Below is a small trained network, with its code and all its weights. Each question gives an input and a class and asks what happens when units are switched off, that is, made to give their printed mean instead of their output.

import numpy as np


def w(rows, s, z=0):
    codes = np.array(rows[::2]) - 128.0
    scale = np.full(codes.shape[1], s)
    scale[-1] = z or s
    return codes * scale


def f(y):
    return np.maximum(y, 0)


def log_softmax(a):
    a = a - a.max(-1, keepdims=True)
    return a - np.log(np.exp(a).sum(-1, keepdims=True))


def net(x, mask):
    res = np.array(x, float).reshape(1, 4) / 4 @ E
    y = f(res @ A[0][:, :-1].T + A[0][:, -1])
    res = res + np.where(mask, y, B[0][:, -1]) @ B[0][:, :-1]
    return log_softmax(res[-1] @ U[:, :-1].T + U[:, -1])


A, B = {}, {}
E = w([
[171,49,35,37,164,66,81,42],'x0',
[116,210,151,2,148,110,45,80],'x1',
[25,126,72,123,109,17,162,115],'x2',
[86,157,162,100,5,131,216,102],'x3',
],0.0093)
A[0] = w([
[30,161,61,71,79,67,129,140,97],'n1',
[145,188,109,44,131,95,49,84,211],'n2',
[162,85,113,174,157,82,147,147,3],'n3',
[60,118,221,211,70,197,160,201,186],'n4',
[194,2,121,203,211,83,108,169,230],'n5',
[143,182,209,210,106,159,215,213,150],'n6',
[125,188,169,71,64,160,132,46,202],'n7',
[141,32,78,158,32,91,186,78,195],'n8',
[63,117,74,63,151,33,132,124,174],'n9',
[234,176,155,135,212,142,34,99,239],'n10',
[105,116,82,94,64,116,143,65,126],'n11',
[126,150,153,54,73,192,106,52,182],'n12',
[188,180,118,73,92,241,111,65,152],'n13',
[130,50,91,127,168,116,153,58,213],'n14',
],0.0096,0.0051)
B[0] = w([
[93,218,177,194,141,46,116,132,192],'n1',
[90,121,214,80,142,95,60,104,217],'n2',
[163,151,144,122,177,127,164,167,146],'n3',
[101,217,103,220,69,207,223,222,253],'n4',
[231,142,2,139,233,187,124,160,217],'n5',
[107,209,162,192,84,179,222,248,246],'n6',
[101,103,190,113,101,43,156,114,199],'n7',
[215,139,49,114,72,96,228,33,211],'n8',
[81,203,121,52,203,62,105,101,209],'n9',
[147,66,195,140,151,187,22,171,221],'n10',
[169,155,111,144,85,56,160,72,174],'n11',
[134,36,194,137,106,53,161,160,189],'n12',
[172,22,208,118,97,165,164,188,189],'n13',
[185,128,63,78,193,127,126,83,191],'n14',
],0.0092,0.016)
U = w([
[153,81,91,168,201,173,57,161,104],'0',
[4,80,53,58,47,209,149,62,2],'1',
[100,182,109,219,82,161,220,199,212],'2',
[136,41,199,96,107,109,116,150,125],'3',
[113,140,157,168,141,184,85,171,84],'4',
[134,111,87,128,73,93,188,76,89],'5',
[58,178,142,83,159,59,99,128,210],'6',
[168,110,60,95,189,139,169,102,66],'7',
],0.014,0.01)

Each question gives the input, the list of numbers given to net, and the class t.
The units are the neurons (one row each of A and B). Each row of codes is followed by its name. A weight is (code - 128) times the scale printed after its matrix; where a second scale follows, it is the last column's (A, B and U).
mask holds one flag per neuron, in row order. A switched-off neuron (its flag False) gives its mean, the last column of its row in B, instead of its output. The means were averaged over made-up inputs and are rounded, as every weight is.
A unit's drop is (log p(t) with every unit on - log p(t) with that unit switched off) / (log p(t) with every unit on - log p(t) with every unit switched off).
The circuit of an input: a set's keep is (log p(t) with only the set's units on - log p(t) with every unit switched off) / (log p(t) with every unit on - log p(t) with every unit switched off). Starting from the 12 units with the biggest drops (on a tie, the unit counted first), units are removed one at a time, each time the one whose removal leaves the highest keep (on an exact tie, the one counted first), for as long as the keep stays at least 0.8.
units of the circuit, in order: the units of the circuit, biggest drop first
k most important neurons: the k neurons with the biggest drops, biggest first
drop of u: that unit's drop, to one decimal
input [-5,5,-2,-2], class 4: units of the circuit, in order	n10; n8
input [7,-3,5,4], class 5: units of the circuit, in order	n8
input [0,-4,7,1], class 5: units of the circuit, in order	n6; n8
input [1,-2,1,1], class 5: units of the circuit, in order	n6; n4
input [-7,7,-7,-4], class 4: 2 most important neurons	n10; n6
input [6,5,-1,-1], class 3: 3 most important neurons	n10; n13; n12
input [0,-1,6,-3], class 6: 2 most important neurons	n9; n1
input [8,-6,-4,6], class 7: 2 most important neurons	n14; n5
input [6,3,3,-8], class 0: 2 most important neurons	n5; n10
input [5,-8,0,5], class 5: drop of n8	0.4
input [7,-1,-1,-5], class 0: drop of n10	1.0
input [5,3,1,7], class 6: drop of n9	0.2
